What can hang from each mark:
kogoro: rete vimogez zopiz
nubu: rete tudid zopiz
kepuz: limizud pago teno
limizud: bonab kepuz namep roripi
namep: gine kepuz kogoro pago surut teno
surut: gine namep
bonab: limizud roripi
tudid: gine teno
vimogez: gine kogoro namep
teno: limizud pago
gine: namep surut
roripi: bonab ruge zopiz
pago: surut
rete: nubu vimogez
ruge: kepuz
zopiz: roripi vimogez

Each row was made from one small tree. The marks that hang from a mark follow it in brackets, in alphabetical order. Every link used is in the known rows. Write each row's tree.
Known rows:
namep{gine{surut} kepuz kogoro{zopiz} teno{pago}}: [-249 -272  281  424    5 -550 -200  142 -312   65  -14 -287  122 -158
 -154  257 -302  468   41 -166  -68 -152 -610   25  -13  226  478 -374
 -273   78  146  127   85   57  -26 -223   19 -305  258  209   54 -147
   25  469 -345   28  418 -185 -421  411  -88    9  732 -624  169 -351
  239  345]
surut{namep{gine kepuz{limizud} teno}}: [-181 -186  264  138  102 -320   43  242 -203  176   36   82 -217   15
  -22  445 -251  290 -102  -24 -288  -73 -378  105   31  260  381 -243
 -324  -75  164  123   52  207 -193 -104  -48 -225  443  -84  271  -49
  133  356 -264 -162  205  -76 -160  531   -7  317  302 -464 -148  -76
  -42  167]
vimogez{gine kogoro{zopiz{roripi{ruge}}} namep{pago}}: [-382 -164  221  274 -259 -102  297  134  154  124    4   82  -42 -310
 -314  525   82   79 -345  -81 -169   80 -663 -181 -124  223  331 -219
  -56 -121  266  189  214  282  -17 -534  -76 -183  509  118  328 -191
   63  280   52 -171  194   36  129  134   22  146   11 -291   99 -304
   39  383]
gine{namep{kepuz pago teno} surut}: [-140 -182  414  223 -167 -208  -47   51 -185  243  -53   18 -155  -22
   -8  358 -234  429   18 -232 -191  -91 -248  152 -199  376  407 -606
 -196  106  315   32   98   49 -287 -185 -537 -103  400  -42  429  -62
 -225  300 -125  159  255    2 -215  276 -258  211  294 -491  -76 -291
  231   91]
pago{surut{gine namep{kogoro}}}: [-169   86  279   50  238 -331  280  114   50   87 -193  185  -92  186
   82  171  -99  114 -178 -127  -57 -247 -340  -83   25   19  117  -14
 -216  162  314   97 -205  -29  -51  -91    7 -294  270 -122  160  158
   81  267 -169  -55   77 -158 -228  187 -405  221  309 -346  -46 -134
 -136   75]
bonab{roripi{ruge{kepuz{limizud{namep}}} zopiz{vimogez}}}: [-149 -173  382  111 -259  -61  287   -9  146  249  -63   71  -96 -265
  -37  213 -152   62 -138  126 -528 -125 -290 -230   54  -55  302 -217
   33  -75  -60  -22    7   24   12   17   63 -243   59 -241  -61 -183
  217   50  -29 -293    2  -33   33  486  -27  317   51 -182  -56  -20
 -171  248]
limizud{kepuz{pago} namep{gine kogoro}}: [-310  -45  309 -229   53 -391  -28  301 -146   78 -148   81  -98 -201
 -126  142 -234  368 -240 -151 -291  221 -566   52 -268 -178  160 -273
 -427  -14   59   98   30  294   61 -201  171 -270  207 -198   18 -225
  157   88  122  -75  201  -22 -173  375 -186  377  680 -405  -46 -214
 -137  355]
teno{limizud{roripi} pago}: [-251   -7  370  209  120 -335  112  120  461  349   20 -265  -37  -56
   24  337 -236  199  -39 -227 -472 -253 -189  -75 -339 -171  -59 -138
 -286  -65  113  151  -46  207 -358 -195  -10 -453   82 -200  -19  -30
  177  145 -134  -99   -6 -136 -130  525 -124  148  265 -430 -118   56
   -1  340]
pago{surut{namep{kepuz{limizud} kogoro}}}: [-107  -14  350  131  220 -396  208   -1 -160  147  -65   79 -121   62
   22  145 -121  187 -101  -62 -128 -161 -249  -32   89  -98  176  -99
 -227  121  303  142 -100   16 -102 -247  -10 -214  229 -141  172   31
  134  208 -129 -119   47 -138 -232  162 -345  249  382 -502   13 -203
 -134  250]
surut{gine{namep{kogoro{zopiz{roripi}} pago}}}: [-204 -120  245  -24   41 -239  106  222  175   83 -150  211  -24   60
   33  357 -195   91 -177 -247 -174  -74 -375  -65 -170  295  225 -149
 -179    8  144   65  -56   25 -171  -81 -164 -306  347   12  200  -11
  -78  384  -16  -60  164   68  -75  401 -281  153  202 -127  -96 -182
  -12  163]
tudid{gine{namep{kepuz pago}} teno{limizud}}: [-200 -141  341  225   80 -236  211  120  317  425  188  -23 -164   24
  271  156 -322  157 -324 -240 -416 -277 -375  -30 -507  128   89 -302
 -407   69  115   57  114 -103 -171 -409 -199 -347  316 -115   66 -363
  -25  276 -222  -41  221  118 -237  464  142  218  -61 -661  -25 -123
  190  346]
ruge{kepuz{limizud teno}}: [-265  124  258 -139  -37 -389  -71  -40   55   87   94  318 -146 -191
   63  303 -280  197 -107 -167 -450    8 -127  136 -250 -205  202 -162
 -128  -53   13   45  118  166 -214  -63  -79  -80  139 -172  277  280
  238   84 -130 -227 -156  -14 -137  344  -14  285  232 -468    3  -81
   44  400]
kepuz{limizud{roripi} teno}: [ -68   97  411   66  141 -145   12  118  169  107   70   78 -144  -66
   -4  395 -126  155 -209  -51 -296  -47 -212   28 -138    2  185 -275
 -285   76   65 -136  119  150 -265 -240 -229 -242  134  -64  153  221
  294  266 -208 -344 -141   63 -215  386 -106  261  165 -247   32  -21
  183  263]
kogoro{vimogez{namep{kepuz{limizud pago} teno}}}: [ -96 -125  245  305   21 -206   -3   80 -112  140   -6  128 -133  -84
 -212  295  -10  180 -166  -43 -327 -124 -179  -44 -119  165  235 -416
 -285 -171  152   60   97  237 -143 -335 -157 -185  286   86  193   86
  141   83 -150 -427 -129  -61  -73  232 -302  191  348 -376 -104 -155
   47   72]
nubu{tudid{teno} zopiz{roripi vimogez}}: [ 257 -200  153  -79   21   39   97  257  470  251   57   64  -80 -113
   -1   92 -198  124  -56  108 -351 -267 -566  -95   34   58  205 -105
   54    7  160  310  120  229 -155 -250 -173    9   34  -15  -49 -116
   17   25  -37 -348 -145  156  -20  395 -138  248  313 -189  -71 -172
  -80  377]
ruge{kepuz{limizud{bonab namep{teno}}}}: [-333  -26  259 -221 -184 -346   -2  -23  -21  102   15  242 -135 -141
   62  236 -294  333  -68 -182 -525   83 -152  134 -241 -216  206 -251
 -278 -167 -148   90   90  289 -153  -41 -116  -30  213 -295  198  133
  162   88  -42 -167  -73  -59 -177  396  -39  352  209 -517  -93 -158
 -102  506]
tudid{gine{namep{kogoro{rete} pago} surut} teno}: [-338  -32  248  195  -98 -214  287   76  145  278  -13   19 -126  -74
  242   95 -226  144 -310 -273 -236 -288 -538  -41 -482  104   47 -366
 -332  152  163  -45  179 -182  -75 -398 -337 -332  415  -85  -12 -258
 -149  259 -293   72  310   77 -315  289  -17   45   95 -387    6 -331
  320  268]
tudid{gine teno{limizud pago}}: [-270  -26  296  254  126 -285  307  157  567  469   96 -193  -88  -63
  275  158 -316   77 -326 -270 -442 -391 -376  -34 -563  -72 -122  -93
 -338   -4   60  131   54  -33 -136 -325  -42 -419  195 -138  -96 -150
  120  214 -364 -121  137   -6 -244  511  205  107   -2 -554  -59  -73
  218  419]
teno{limizud{bonab namep roripi}}: [-255  -83  307  -43   44 -100  206   88  354  221   -6 -185 -154   59
  122  123 -132  367  -75 -196 -491 -128 -192  -92 -203 -251   13 -335
 -520  -11 -126 -112  -36  334 -106 -175  -61 -414  110 -293  -37 -201
  173  155   74 -209 -100   -8 -207  356 -112  458   84 -494  -93   50
 -137  372]
namep{kepuz{teno{limizud{roripi}}} kogoro pago surut}: [-271   93  419  555  219 -533 -189   41 -328   98  246  -93   57  -54
 -152  318 -241  371 -158  -92   40  -43 -486 -158  -11  -43  503 -267
 -303  264  394  140   99 -163  -68 -403   51 -413  105   -6  269 -233
  390  246 -131 -165  252   50 -417  292 -244  240  576 -813  331 -367
  192  537]
vimogez{gine kogoro namep{pago}}: [-450 -102  209  114 -135 -117  231   77  144  172    1  192  -86 -216
 -248  540  -21  187 -509  -52 -102   89 -586  -83 -278  242  362 -234
  -63 -146  320  190  172  322   18 -455  -66 -298  625   23  317 -144
  101  212   49 -164  196  -26   -1  141  -43  134   86 -373    5 -323
   60  200]
bonab{limizud{kepuz} roripi{zopiz{vimogez}}}: [-159 -127  306   50 -160 -135  261  -69  265  241   29  113 -172  -81
    8  356 -199   55 -264   81 -499   -9 -402 -138 -164  -72  172 -341
  -85  -60  -70   37   74  109   25  -21  208 -519  106 -226   35 -105
  112   35 -203 -240  223   90 -130  515 -165  201  195 -123 -141  -16
 -160  250]
vimogez{namep{kogoro surut{gine} teno}}: [-142   52  317  345   13 -268  104  161 -102   99 -130  215  145   15
 -173  314  -12  272 -214  -90 -178  -49 -448  -77 -123  176  371 -284
 -329    0  153   58   22   27   77 -348 -135 -268  429   -7  216   -3
  274  214 -225 -179   88 -135 -220   20 -202  130  343 -382  138 -236
   84  255]
rete{nubu{zopiz} vimogez{gine namep{kepuz teno}}}: [ -67   28  140  224   87  -31  241    8  159  158  -30  444   46    8
 -106  295  -90  258 -256  112 -148   54 -466  220   50   67  282 -542
  -97   38  196  200  -39  132  -95 -425 -169 -426  348  166  450  223
 -156  245  -21  -77 -220  112  -69  175 -457  343  239 -381 -246 -436
  112  171]
nubu{rete tudid{teno{limizud{namep}}}}: [-116  -49  107 -103   37  -50  -67  117  373  428   29  -75 -147 -110
  230   45 -206  228  -73   29 -338 -153 -380    0 -175 -226  -92  -22
  -55   -5  163  183  -64  155 -168 -259 -243  -11  141  -58 -102 -189
  206   83  -36 -377 -226 -101 -170  276  -46  364  179 -348   22 -123
  158  391]
vimogez{namep{kepuz kogoro{rete} surut teno}}: [-191   27  322  412  -51 -369  -63   13 -312   96    7  145   41 -111
 -246  251  -29  319 -125 -106 -227  -14 -499  -32  -28   72  351 -351
 -383   -5  220   83   85    6   46 -524 -135 -179  396   24  248 -111
  265   89 -266 -203   22 -113 -249  -11 -195  138  468 -515  295 -314
  116  514]
rete{nubu{zopiz{vimogez{gine}}}}: [-144  -79  108 -106   49  -36  242  -18  247  149 -151  255  -20  -90
   96  186 -132  202 -114  -30 -169 -106 -297  219  -92   -6  124 -293
   42    8  125  181    3  125  -83 -261 -135 -433  142  -76  122  163
  -36  285   12 -107 -209   80  -56  319 -379  213  132 -177 -311 -246
   87  268]
zopiz{roripi{bonab{limizud} ruge}}: [ -29 -108  127  121  -83 -311  365  115  172  376  -99  -72  -90 -255
 -233   31 -178  113   23 -265 -586   47 -369    6   81   -1  258  -50
  -46  -20  -97   73  110  115   25  254   86 -272  -28 -103  143   -3
   46  154 -119 -259   -7  -41  378  350  -12  156 -121 -118  127 -257
   77  336]
nubu{tudid zopiz{vimogez{gine{namep{kogoro teno}}}}}: [  76 -228  204 -103   -8  -41    3  151  236  160  -66  162  -74  -78
 -104  194 -253  205  -72  230 -174 -172 -503   25  -12  204  296 -222
   48   37  119  286   89  148 -234 -148 -241  -50  137   91  -91 -188
  158  174  107 -180   22  -30 -139  267 -284  271  376 -332 -102 -354
 -131  191]
kogoro{rete zopiz{vimogez{gine}}}: [-415   19  150   39 -233 -129   83 -163  300  -35  -32  113 -171 -349
   68  233   29 -119   -2 -183 -276 -231 -377    3  -86   67 -195  -79
  -84  -67    9    4   13   63 -299 -355 -157 -137  126  183 -144  162
   14   88 -160 -105  -52  135 -166  158 -178  106  169   17   64  -71
  135  619]
limizud{bonab kepuz namep roripi{ruge}}: [-249  -80  251 -323 -145  -95  355  261 -109  -53  -59 -148 -380 -112
 -233  -23 -125  410 -138 -198 -453   87 -635   29 -168 -367  178 -543
 -670   -5  -62   30   -6  384   50  -27   -1 -215  120 -362    9 -344
  136   18   93  -63   11  -64  -28  392 -199  675  228 -388    6 -205
 -338  524]
teno{limizud pago{surut}}: [-173   60  494  251  212 -444  149   -1  452  474  -86 -234   -4    4
   85  217 -231  207  -23 -255 -368 -285  -18   -8 -285 -201 -128   22
 -192   35  206  206 -175  107 -248 -206  -60 -257   35 -138   15  131
  164  178 -109  -51   18 -209 -159  347 -191  143  241 -604  -69   23
    0  395]
bonab{limizud{kepuz{teno} namep{gine}} roripi{zopiz}}: [-235 -113  418  -12  -92 -200   60  157  144  272  -35   76 -221  -74
    0  422 -189  198 -333  108 -491   61 -435  -85 -142 -141  231 -448
 -296  -25  -81  -72   66  163  119 -130  138 -394  189 -295  166 -183
  181   86 -175 -281  232   66 -217  636  -78  353  179 -371  -49  -39
  -64  185]
roripi{bonab zopiz{vimogez}}: [-100  -90  252  -21    9 -196  344  -97  449  248  -57  145 -193 -272
 -221  104 -135  -18 -114  -25 -495 -365 -310  -16   54  209  -27  -82
   19    6   26  126   78  -93   48   78   58 -266  161    4  -11  103
   12   86 -210 -253  104  -33   24  414  -83  286  -19 -121   50 -356
  -28  111]
gine{namep{kepuz pago}}: [-184 -226  370  -42    9 -309  -13  116 -106  239   -9  147 -196  -63
  -34  341 -245  268 -115 -200 -279  -13 -174  168 -184  197  312 -397
 -176  -62  282  185   18   72 -284 -209 -299 -120  366  -88  333 -224
  -82  163   78  -34  138  112  -31  386 -233  267  187 -411  -99 -235
   23  206]
tudid{gine teno{pago{surut}}}: [-245   39  345  194  102 -326  329  175  359  358    1  -81 -100  -74
  156   96 -237   72 -373 -257 -309 -395 -465   38 -424  -52  -67 -134
 -288   33  221  217   22 -141  -95 -317  -79 -241  207 -151  -16  -51
   46  118 -398  -47  167  -15 -279  447   25   44   78 -482   -3 -214
  254  362]
bonab{limizud{namep roripi}}: [-236  -63  180 -100  -35 -239   23  184  126  179  -74   35  -99  -59
  138  315 -111  191 -175  -84 -456  -20 -254   52 -170 -136  224 -429
 -338  -69 -159  -26  -34  258 -203 -175 -108 -408  156 -320   68  -68
   74   64 -194 -223   22   58 -159  432 -224  239  105 -275  -63  -77
   67  162]
namep{kogoro{zopiz} pago teno{limizud}}: [-391 -216  409  462  -31 -408  -81  155   22  268  124  -98  193 -120
  179  438 -198  334   21 -226 -139   42 -230  -61 -329  150  311 -284
 -207  115   76  309  104   75 -183 -433 -121 -229   72   93  204  -80
  254  382 -263 -162  246   92 -265  281   -3   57  285 -431   89  -58
  187  535]
tudid{gine teno{pago{surut{namep}}}}: [-247   41  343  205  112 -341  373  219  327  356    7  -56 -146  -42
  170  151 -210   58 -385 -221 -298 -412 -494   22 -394  -55  -86 -129
 -314   32  263  223   31 -114 -138 -330  -86 -255  299 -173   49  -67
   52  131 -418  -43  182  -28 -269  479   30  106   62 -491  -65 -203
  159  320]
limizud{bonab kepuz{teno} namep{kogoro} roripi{ruge}}: [-200  -24  315 -255  -37 -210  260  281 -179  -93   -6 -124 -281 -160
 -262  -50  -71  505 -259 -176 -279  145 -765  -44 -173 -426  294 -574
 -694  166  -27  -65   43  373  104 -124   17 -297  142 -229   98 -367
  307  101   35 -158   -8  -39 -115  318 -170  724  302 -456  149 -296
 -367  530]
namep{kogoro{rete vimogez{gine} zopiz} pago surut}: [-690   74  217  530 -100 -424  -24  -80 -343  -57  -21   43   32 -275
 -188  328  -16   38  -29  -93   71 -120 -458 -240  -75  -56  119 -165
 -205   23  247  217   99 -206 -115 -538  -59 -225  143  115  -57 -114
  286  193  -75 -110  334   59 -347  129 -424  -34  501 -385  211 -527
  297  542]
rete{vimogez{kogoro namep{pago surut teno}}}: [-174  104  247  292   16  -76  268  -31   36  128   52  288  169  -29
 -122  269  -20  294 -297   24 -242   35 -475    9  -16  102  347 -392
  -97   61  308  127  -16  182  -65 -283 -135 -188  452   49  340   99
   -5  188  -56 -132   94  186    5   41 -220  290  260 -289  -42 -319
   83  216]
namep{gine kepuz{limizud{bonab}} pago surut teno}: [-295  -15  520  535   19 -472 -205  148 -466  174  124  -66  -29   77
 -287  468 -404  522  -85  -85 -113   84 -456  118   62  385  619 -330
 -418   43  224  224  139  -89   -2 -140 -120  -34  243   14  194  -64
  203  430 -205  -20  606  -18 -439  594 -106  137  462 -820  147 -298
  360  569]
zopiz{roripi{bonab ruge{kepuz}} vimogez}: [ 138  -44  115   46 -217 -221  393  -95  216  197   33   97  -12 -436
 -306 -143 -109  130  -54 -218 -629  -75 -530 -105  115  153  354   37
  116  -23  -54   55  170  217 -164  383  142 -239   27  -51   76  110
  -60    1  -41 -140  -90  -46  412  397  -76  244   -9  -35   27 -197
 -166  433]
ruge{kepuz{limizud{bonab namep{surut} roripi} pago}}: [-361  205  369  -83 -192 -440  -39   80  -20   39  -17  267 -110  -60
  -93  290 -229  289  -80 -141 -489  134 -284   24 -150 -358   52 -296
 -356  -80  -22   10  137  142 -195 -135  -56 -106  124 -329  149   87
  238    0   52 -129  -18  -13 -272  409 -185  336  394 -499  -79 -171
 -136  446]
nubu{rete{vimogez} tudid zopiz{roripi{ruge}}}: [  60  -41  -55  -19   -3  -14   93   71  246  241  -93   83  -65  -83
 -184    1 -226   84   41  297 -431 -142 -539   44  306 -281  -19 -104
  104  130  208  358  -81   57 -184   58 -127   87  -70  141 -108  -42
   58   -9  132 -322 -203 -105  130  294 -423  454  365 -165  -23 -413
   38  460]
nubu{rete{vimogez{kogoro namep}} zopiz}: [-208  -67  -99 -109   49  -80  103 -182  177   86  -94  308   29  -33
 -106  170  -36   97 -287  341 -383 -219 -420   97    4 -356 -153 -302
  -36   61  212  216 -131  213  -67 -257  -73 -162  328  160  -86  152
   23   11  -33 -242 -127 -141  -98  165 -455  474  312 -284  -74 -413
   79  373]

Write each row's tree:
[-410   79  136  258  140 -501  -95 -109 -505  -28  -60   37   71 -109
 -203  -12 -269  385   -5 -140  -49  -23 -683   -6  202  -69  383 -153
 -308  109  211    4    8 -219  221 -290  185 -448  211  -34 -107 -279
  169  372  -55  -27  252  -65 -338  220 -311   22  699 -559  275 -495
  256  542]  namep{gine kepuz kogoro{rete{nubu}} surut}
[-193   14  291   52  -75 -453  270   27  194  326  -60  135 -276 -349
 -289  120 -276  -18   49  -41 -613 -194 -232   35   64  -96  112  -75
  -42  103  -79  104   64 -233  171  143   -7  -13  -14  -26   81   76
  269  193 -264 -307   50 -218  211  398  186  428 -196 -444  318 -398
    5  224]  roripi{bonab ruge{kepuz{limizud teno}} zopiz}
[ -52 -162  166  176 -189 -123  367    3  292   99  -29  -38  -54 -394
 -202   97   12  -49   14 -145 -391 -153 -453  -93  101  177  130  -42
   42  -53  -66   59  123  119 -200   -1   28 -215   27  156   -3   39
    4  190  -33 -137    8   58  169  263  -62  206  -33  -38   65 -207
   18  432]  kogoro{zopiz{roripi{bonab ruge} vimogez{gine}}}
[-389   41  163   81 -220 -130  134  -47  208   58  -87  102 -104 -247
  112  184   18   28  212 -387 -378  -33 -368   97   32 -123 -234 -167
 -142  -32  119   62  104    8 -169 -485 -193 -121   51  -36  225  189
 -117  228 -132 -158 -289  250   23  230 -228   28  139  111   -7  -95
  227  762]  kogoro{rete{nubu} zopiz{roripi}}
[-205  -30  159  335   80 -220   57   63 -180   38   -7  118 -161  -16
 -231  297  -30  101 -206  -42 -207 -261 -249 -114  -65  167  270 -317
 -269 -146  292  113   35   91  -68 -275  -85 -253  341   36  176   34
   73   56  -80 -323   -2  -75 -100  273 -441  196  364 -466  -59 -239
   89   95]  kogoro{vimogez{namep{kepuz pago surut{gine}}}}
[-376  -46  387  442  -48 -289  -59  197   72  369   -1 -165   -4    5
   90  442 -342  468    4 -260 -247  -89 -248   68 -282  405  399 -323
 -247  121  151  126  103  103  -89  -46 -179 -219  164   -5  130   66
  -33  368 -253   64  461  -63 -265  496  -12   13  297 -534  -54   98
  445  211]  namep{gine{surut} pago teno{limizud}}
[-179 -116  427  149  -61 -176   -9  303  -96  217  -45  -70  -46 -128
  -32  396 -211  257 -124  -12 -391   64 -272   -2 -101  198  420 -312
 -371  -40  -83   28   48  196 -222 -197 -268 -110  174 -187  -34  -43
  154  316 -143 -183  159  -70 -114  603  -79  227  152 -334  -14  -34
  182  320]  kepuz{limizud{namep{gine pago teno} roripi{ruge}}}
[  85   60   83   -7  150   72  309   80  314  204  -71  286   54   67
   70   38 -225  252   28   47 -260   37 -415  201  226 -111  142 -316
   90  113  231  241  -13   86 -123 -148 -154 -268   54  -27  310  149
 -209  265  185 -200 -355  272  139  270 -482  302  310  -88 -353 -355
   17  236]  rete{nubu{tudid zopiz{roripi}} vimogez}
[-103 -119  254   82  -61  -81  429   72  365  261 -199    7 -159 -377
  -95  122  -92  -87  -16  -52 -411 -390 -239  -77   99  115  227 -136
   38   78   -7  158 -216 -139   32  -16  -91 -178  -53   -7 -206 -150
  160  120 -159 -279  136   33  188  288   11  368  -40  -27   62 -123
  -80  198]  roripi{ruge zopiz{vimogez}}
[  29 -167  172  139 -153 -143  351    8  253  102  -23  -65  -23 -330
 -120   30   12  -14   84 -165 -467 -183 -369  -54  124  116   89  -65
   24  -22  -46   44  113  123 -172    7    0 -157    5  113   -3   66
  -29  179  -69 -195  -64   86  212  273  -68  227  -13   -4   48 -120
  -19  473]  kogoro{zopiz{roripi{bonab ruge} vimogez}}
[-170 -197  408   35 -152 -232   85  348 -122  125  -33 -281 -200  -98
 -238  133 -118  542 -120 -173 -365  -30 -573   43   19  -93  392 -616
 -594  -10   -3   54  -46  311 -114 -108 -200 -145  170 -218  172 -313
  181  128 -133 -161   -5  -88 -147  551 -122  563  135 -553   68 -259
 -175  440]  limizud{bonab namep{kepuz teno{pago}} roripi{ruge}}
[-223  -33  111   31  -30 -296  177  158  122  211  -79  -19 -108  -63
   61  258 -167  108  -67 -132 -434  -37 -255   59 -127 -133  270 -351
 -219    4 -138   24  -60  106 -117  -16  -38 -439    0 -188  -46  -85
  139  134 -248 -217   86   13    8  331 -146  137   27 -186   22  -45
  105  155]  bonab{limizud{roripi{ruge}}}
[-181  -19  429  236  183 -389  -57  108  320  388  -44 -265  -21  -19
   57  319 -281  242  -97 -155 -375 -257 -172  -56 -229 -107   18  -42
 -329  -61  112   83 -171  176 -255 -245  -87 -342  204 -189   67  -30
  207  251  -70 -109   27 -191 -239  533 -131  367  304 -773  -55 -119
  -23  452]  teno{limizud{namep{kepuz surut{gine}}} pago}
[-399   25  -76  -81   -8  -40  195 -257  200  119  -55  224   -7 -225
  -70  115  -82  131 -315   71 -250  -62 -490   51  -50 -187  -10 -141
   63    7  176  126 -159  174 -181  -13   30 -325  277  100  -28   99
   58  113   27 -140  -23  -42  -76  144 -309  346  223 -111  -65 -426
  196  274]  nubu{rete{vimogez{gine kogoro}}}
[-258  -73  200  190  184 -422   67  212 -158   91   26  147 -237  -99
 -122  369  -71  179 -261  -21  -26  -90 -469  -98   12  -33  236 -256
 -230   30  327   69   62  162 -195 -262   73 -457  368   56  350 -135
  307  189 -109 -334   21    8 -171  298 -216  404  433 -438 -109 -305
 -219   11]  surut{namep{kepuz{pago teno} kogoro{vimogez{gine}}}}
[-160 -220  283   95 -172 -185  184  162   32  415 -149 -105  -56  -73
  165  249 -148  189 -198   76 -464  123 -206  -60  -62 -185  356 -343
  -96  -80 -219 -153  -45  212   50   36   -1 -414   76 -280   -3 -244
  230  139  -75 -346    3  -22   43  428  -61  259 -123 -292  -63   19
  -17  165]  bonab{limizud{namep} roripi{ruge}}
[ 216  -44  166  196 -106 -193  377  -60  213  159  -22   79   88 -280
 -381  -37   21  218 -252 -139 -481 -101 -652 -209  111  345  328  -54
  -51  -32   29  -93  302  304  -30  115  124 -439  388   86   64   75
 -200   50  -32 -156   46 -100  175  326 -227   96  239  -31  -26 -208
 -120  292]  zopiz{roripi{bonab} vimogez{namep{gine{surut} kogoro}}}
[-294 -110  204  231  -97 -225  257  137  135  103 -104  148  -32 -287
 -264  398   51   50 -288 -105 -176   20 -482 -154 -143   79  241 -194
 -204 -175   41  121  131  183  -38 -456   15 -387  402  114  163 -167
  168   84   29 -197   57  -70  -96   32 -139   91  239 -262   83 -292
   17  288]  vimogez{gine namep{kogoro{zopiz{roripi}}}}
[-290  -41  376  280 -133 -231  132  230  207  293 -109  154  -96 -243
 -293  571  -35  188 -342 -134 -229   -5 -412   54 -313  272  279 -293
 -218 -226  148  242   78  238 -190 -356 -189 -219  465   61  339   40
  197   49 -176 -104   85 -164 -123  212  -72  100  141 -381  -20 -222
  133  185]  vimogez{gine namep{teno{pago}}}
[-358   27  357  312  -16 -363  197  146   29  219  -90  185  -52 -174
 -246  457  -26  135 -420 -100  -10   48 -409 -107 -222  151  325 -182
 -185  -61  257  263   77   83  -26 -451  -53 -317  418   79  235  -88
  146   18    4 -102  204 -145 -187   85 -288   39  272 -448   83 -286
   77  234]  vimogez{gine namep{kogoro pago{surut}}}
[-139 -100  436  359   51 -351 -207  133  117  346  119  -32  -51   -6
    3  334 -292  393    9 -232 -329   29 -250   90 -151  155  255 -344
 -268   76  155  120   17   95 -187 -233  -58 -236  -16   22  313    4
  257  238 -244 -218   -1   49 -244  298    7  245  378 -582   65   -8
  137  344]  namep{kepuz{pago} teno{limizud}}
